Below are the code and all the weights of a small trained network. Each question names an input and a class and asks about switching units off, where a switched-off unit gives its printed mean instead of its output.

import numpy as np


def w(rows, s, z=0):
    codes = np.array(rows[::2]) - 128.0
    scale = np.full(codes.shape[1], s)
    scale[-1] = z or s
    return codes * scale


def f(y):
    return np.maximum(y, 0)


def log_softmax(a):
    a = a - a.max(-1, keepdims=True)
    return a - np.log(np.exp(a).sum(-1, keepdims=True))


def net(x, mask):
    res = np.array(x, float).reshape(1, 5) / 4 @ E
    y = f(res @ A[0][:, :-1].T + A[0][:, -1])
    res = res + np.where(mask, y, B[0][:, -1]) @ B[0][:, :-1]
    return log_softmax(res[-1] @ U[:, :-1].T + U[:, -1])


A, B = {}, {}
E = w([
[126,32,75],'x0',
[139,223,182],'x1',
[199,116,185],'x2',
[18,190,120],'x3',
[235,217,2],'x4',
],0.0077)
A[0] = w([
[183,174,49,156],'N0',
[205,145,18,161],'N1',
[111,146,171,87],'N2',
[85,166,103,114],'N3',
[112,91,116,34],'N4',
[98,86,80,167],'N5',
[59,168,139,101],'N6',
[90,138,72,122],'N7',
[68,149,110,117],'N8',
[174,159,92,121],'N9',
[155,133,223,209],'N10',
[133,142,203,126],'N11',
[166,155,97,113],'N12',
[82,148,255,119],'N13',
[190,148,80,73],'N14',
[162,113,180,233],'N15',
[206,146,120,254],'N16',
[62,152,87,109],'N17',
[84,160,197,126],'N18',
[109,86,118,137],'N19',
[145,166,110,131],'N20',
[127,115,194,125],'N21',
[87,89,122,80],'N22',
[108,216,209,125],'N23',
[62,178,86,121],'N24',
[178,179,92,129],'N25',
[191,9,153,195],'N26',
[119,106,167,108],'N27',
[134,147,67,62],'N28',
[84,159,75,123],'N29',
],0.015,0.0052)
B[0] = w([
[83,110,108,225],'N0',
[86,127,96,251],'N1',
[209,149,158,161],'N2',
[108,163,191,168],'N3',
[134,103,140,145],'N4',
[84,70,150,182],'N5',
[141,173,147,187],'N6',
[70,145,161,166],'N7',
[112,161,176,174],'N8',
[80,103,61,185],'N9',
[176,119,94,213],'N10',
[180,147,108,183],'N11',
[82,144,84,174],'N12',
[209,120,141,241],'N13',
[69,118,95,190],'N14',
[164,102,64,196],'N15',
[138,121,44,223],'N16',
[90,141,176,178],'N17',
[207,170,163,202],'N18',
[113,59,166,166],'N19',
[125,76,109,164],'N20',
[165,133,103,179],'N21',
[173,122,157,165],'N22',
[255,234,89,220],'N23',
[110,199,172,188],'N24',
[108,140,84,196],'N25',
[81,28,119,247],'N26',
[163,119,106,163],'N27',
[93,180,116,162],'N28',
[69,148,156,172],'N29',
],0.0085,0.013)
U = w([
[132,140,69,253],'0',
[97,194,3,68],'1',
[66,225,255,111],'2',
[235,209,154,90],'3',
[129,44,186,85],'4',
],0.01,0.0059)

Each question gives the input, the list of numbers given to net, and the class t.
The units are the neurons (one row each of A and B). Each row of codes is followed by its name. A weight is (code - 128) times the scale printed after its matrix; where a second scale follows, it is the last column's (A, B and U).
mask holds one flag per neuron, in row order. A switched-off neuron (its flag False) gives its mean, the last column of its row in B, instead of its output. The means were averaged over made-up inputs and are rounded, as every weight is.
A unit's drop is (log p(t) with every unit on - log p(t) with that unit switched off) / (log p(t) with every unit on - log p(t) with every unit switched off).
The circuit of an input: a set's keep is (log p(t) with only the set's units on - log p(t) with every unit switched off) / (log p(t) with every unit on - log p(t) with every unit switched off). Starting from the 12 units with the biggest drops (on a tie, the unit counted first), units are removed one at a time, each time the one whose removal leaves the highest keep (on an exact tie, the one counted first), for as long as the keep stays at least 0.8.
circuit, biggest first: the units of the circuit, biggest drop first
top k neurons: the k neurons with the biggest drops, biggest first
drop of u: that unit's drop, to one decimal
input [1,5,-3,5,5], class 2: circuit, biggest first => N24; N3; N29
input [7,-5,-2,-6,2], class 4: circuit, biggest first => N26; N23
input [-5,0,0,-6,0], class 1: circuit, biggest first => N13; N16
input [-1,-2,-1,0,-4], class 4: circuit, biggest first => N23; N16
input [-2,3,-2,4,-1], class 3: top neuron => N23
input [-3,-7,1,-7,0], class 4: top 2 neurons => N26; N23
input [8,-7,2,3,4], class 4: drop of N23 => 0.2
input [6,-6,-6,3,4], class 2: drop of N3 => 0.0
input [-2,-1,-5,-8,-4], class 4: drop of N26 => 0.1
input [-6,2,-6,1,-1], class 3: drop of N23 => 0.6
